X =
110,112,117,110,110,109,117,116,109,108,108,110,92,129,71,90
118,104,174,94,100,33,106,152,104,112,111,110,107,108,108,107
187,103,173,103,109,107,116,109,112,108,114,109,103,109,107,107
125,105,184,93,101,44,124,123,107,112,110,110,104,110,109,111
109,107,110,110,107,110,122,105,110,107,113,110,101,127,74,93
110,105,114,109,110,109,126,100,110,113,112,112,67,156,49,94
110,110,115,110,112,110,122,118,103,160,110,123,29,153,80,106
188,102,151,106,111,108,97,112,109,110,117,110,122,106,109,100
110,104,116,110,110,110,122,109,111,110,114,113,70,155,46,91
108,118,113,110,109,109,97,113,109,114,114,113,78,161,46,91
109,107,119,109,111,106,101,148,91,207,106,123,74,133,102,109
110,113,125,103,102,24,117,215,93,132,110,110,112,110,110,106
110,110,107,109,108,72,110,245,74,194,101,113,107,107,109,114
109,109,116,107,106,46,111,240,81,164,117,111,113,112,111,106
109,107,108,110,110,110,113,102,108,113,111,114,68,168,46,96
X[0,0]	110
X[8,11]	113
X[:, 4]	[110, 100, 109, 101, 107, 110, 112, 111, 110, 109, 111, 102, 108, 106, 110]
X[12,4]	108
X[:, 14]	[71, 108, 107, 109, 74, 49, 80, 109, 46, 46, 102, 110, 109, 111, 46]
X[7,10]	117
X[13,13]	112
X[13,10]	117
X[11,6]	117
X[10,15]	109
X[:, 2]	[117, 174, 173, 184, 110, 114, 115, 151, 116, 113, 119, 125, 107, 116, 108]
X[11,14]	110
X[:, 12]	[92, 107, 103, 104, 101, 67, 29, 122, 70, 78, 74, 112, 107, 113, 68]
X[6]	[110, 110, 115, 110, 112, 110, 122, 118, 103, 160, 110, 123, 29, 153, 80, 106]
X[7,13]	106
X[4,14]	74
X[7,0]	188
X[5]	[110, 105, 114, 109, 110, 109, 126, 100, 110, 113, 112, 112, 67, 156, 49, 94]
X[:, 6]	[117, 106, 116, 124, 122, 126, 122, 97, 122, 97, 101, 117, 110, 111, 113]
X[2,10]	114
X[5,10]	112
X[:, 7]	[116, 152, 109, 123, 105, 100, 118, 112, 109, 113, 148, 215, 245, 240, 102]
X[7,11]	110
X[2,1]	103
X[4,5]	110
X[0,9]	108
X[3,10]	110
X[10,7]	148
X[8,2]	116
X[2]	[187, 103, 173, 103, 109, 107, 116, 109, 112, 108, 114, 109, 103, 109, 107, 107]
X[3,3]	93
X[1,1]	104
X[3,9]	112
X[1]	[118, 104, 174, 94, 100, 33, 106, 152, 104, 112, 111, 110, 107, 108, 108, 107]
X[6,4]	112
X[12,14]	109
X[:, 13]	[129, 108, 109, 110, 127, 156, 153, 106, 155, 161, 133, 110, 107, 112, 168]

M =
[[  3 -11  -9  -1]
 [  4   4 -12 -10]
 [-11   2  12 -23]
 [  4   3 -12 -11]
 [ 16   8  27  23]
 [ -1   9  -6 -16]
 [-37  -7  -2  -7]
 [  6  18 -16 -34]
 [ 37 -48 -16  -2]
 [-15   3   6 -15]]
Indices start at 0.
(0, 0)	3
(5, 3)	-16
(2, 2)	12
(0, 1)	-11
(3, 3)	-11
(5, 1)	9
(3, 2)	-12
(9, 3)	-15
(4, 0)	16
(5, 0)	-1
(6, 0)	-37
(4, 3)	23
(7, 1)	18
(4, 1)	8
(3, 1)	3
(7, 2)	-16
(6, 2)	-2
(0, 3)	-1

A =
[[ 19  -3 -21  28   2 -32  -6  -3  26 -18   7 -15   3   2   7 -21]
 [ 36 -11  27 -18  11  13  -1  -7 -13 -14   1  13  11 -33 -17  -2]
 [ 15 -10  13 -13  12 -14   4  31  25   6  13  -6  22  45  15  -1]
 [  6 -18  18   4  -8  28 -39 -36  -5  17  17   6 -17   6   5  -4]
 [  7  55  -2  -7  20  14   3   6  13   3  10 -16   5  -7   3  -7]
 [-15   6   7   5  17  -5 -28  21 -18  -2  -2  29 -17  26 -18   2]
 [  3 -41 -28   4 -23  -5 -22 -42   8  -6   5  19 -42  17  -1 -14]
 [-16   7 -36   1  16   8 -11 -16 -49 -31   4   1  -2 -11 -46 -17]
 [-29 -18  19  48  34  16 -24   8  -8  31  17  20   1  -6  -5  26]]
Rows and columns are counted from 0.
(0, 0) => 19
(5, 15) => 2
(0, 8) => 26
(1, 3) => -18
(1, 6) => -1
(4, 13) => -7
(3, 0) => 6
(0, 7) => -3
(2, 9) => 6
(7, 15) => -17
(8, 2) => 19
(3, 12) => -17
(6, 4) => -23
(3, 11) => 6
(1, 1) => -11
(3, 15) => -4
(8, 15) => 26
(6, 5) => -5
(2, 12) => 22
(4, 3) => -7
(2, 6) => 4
(8, 5) => 16
(2, 2) => 13
(6, 0) => 3
(3, 7) => -36
(8, 9) => 31
(1, 4) => 11
(2, 7) => 31
(4, 0) => 7
(7, 2) => -36
(3, 14) => 5
(7, 12) => -2
(7, 5) => 8
(0, 15) => -21
(5, 7) => 21

data =
[[-25  -5 -11   4 -47  28]
 [ 16   3   6   4 -48 -36]]
data[0,0] -> -25
data[0] -> [-25, -5, -11, 4, -47, 28]
data[1,1] -> 3
data[1,0] -> 16
data[1,2] -> 6
data[:, 5] -> [28, -36]

W =
[[  0   0   0   0   0   0   0  -1   1   0]
 [ -1   5   3  -7  -1   4  -2   0   4  -9]
 [  1   8  10 -28  12  25  -7   9 -33 -14]
 [  0   1   2  -5   2   5  -1   2  -7  -2]
 [  1   5   6 -15   7  14  -4   4 -19  -7]
 [ -1  -6 -10  23 -16 -23   5 -11  38   9]
 [ -4   2  -5  22 -10 -26   3  -5  47   3]
 [ -2  -1  -8  18 -13 -20   6 -10  36   5]
 [ -1  -5 -10  27 -15 -29   8  -9  39  12]
 [  2   2   8 -22  13  24  -7   8 -37  -8]
 [ -1   0  -2   6  -6  -8   1  -5  20  -2]
 [ -1  -6  -6  40 -14 -45  12 -11  50  22]
 [  0   4   6 -16   8  16  -5   3 -20  -7]
 [  1   4   6 -14   8  13  -4   4 -20  -6]
 [ -1   6   3  -9   3   5  -1   3  -7  -6]]
W[0,0]	0
W[:, 6]	[0, -2, -7, -1, -4, 5, 3, 6, 8, -7, 1, 12, -5, -4, -1]
W[12,8]	-20
W[10,5]	-8
W[2,7]	9
W[:, 5]	[0, 4, 25, 5, 14, -23, -26, -20, -29, 24, -8, -45, 16, 13, 5]
W[4,6]	-4
W[6,9]	3
W[:, 8]	[1, 4, -33, -7, -19, 38, 47, 36, 39, -37, 20, 50, -20, -20, -7]
W[:, 9]	[0, -9, -14, -2, -7, 9, 3, 5, 12, -8, -2, 22, -7, -6, -6]
W[1,0]	-1
W[13,2]	6
W[9,6]	-7
W[:, 4]	[0, -1, 12, 2, 7, -16, -10, -13, -15, 13, -6, -14, 8, 8, 3]
W[10,3]	6
W[6,3]	22
W[10]	[-1, 0, -2, 6, -6, -8, 1, -5, 20, -2]
W[6]	[-4, 2, -5, 22, -10, -26, 3, -5, 47, 3]
W[0,4]	0
W[:, 3]	[0, -7, -28, -5, -15, 23, 22, 18, 27, -22, 6, 40, -16, -14, -9]
W[14]	[-1, 6, 3, -9, 3, 5, -1, 3, -7, -6]
W[8,9]	12
W[1,8]	4
W[1,2]	3
W[5]	[-1, -6, -10, 23, -16, -23, 5, -11, 38, 9]
W[3,8]	-7
W[2,5]	25
W[7,1]	-1
W[6,7]	-5
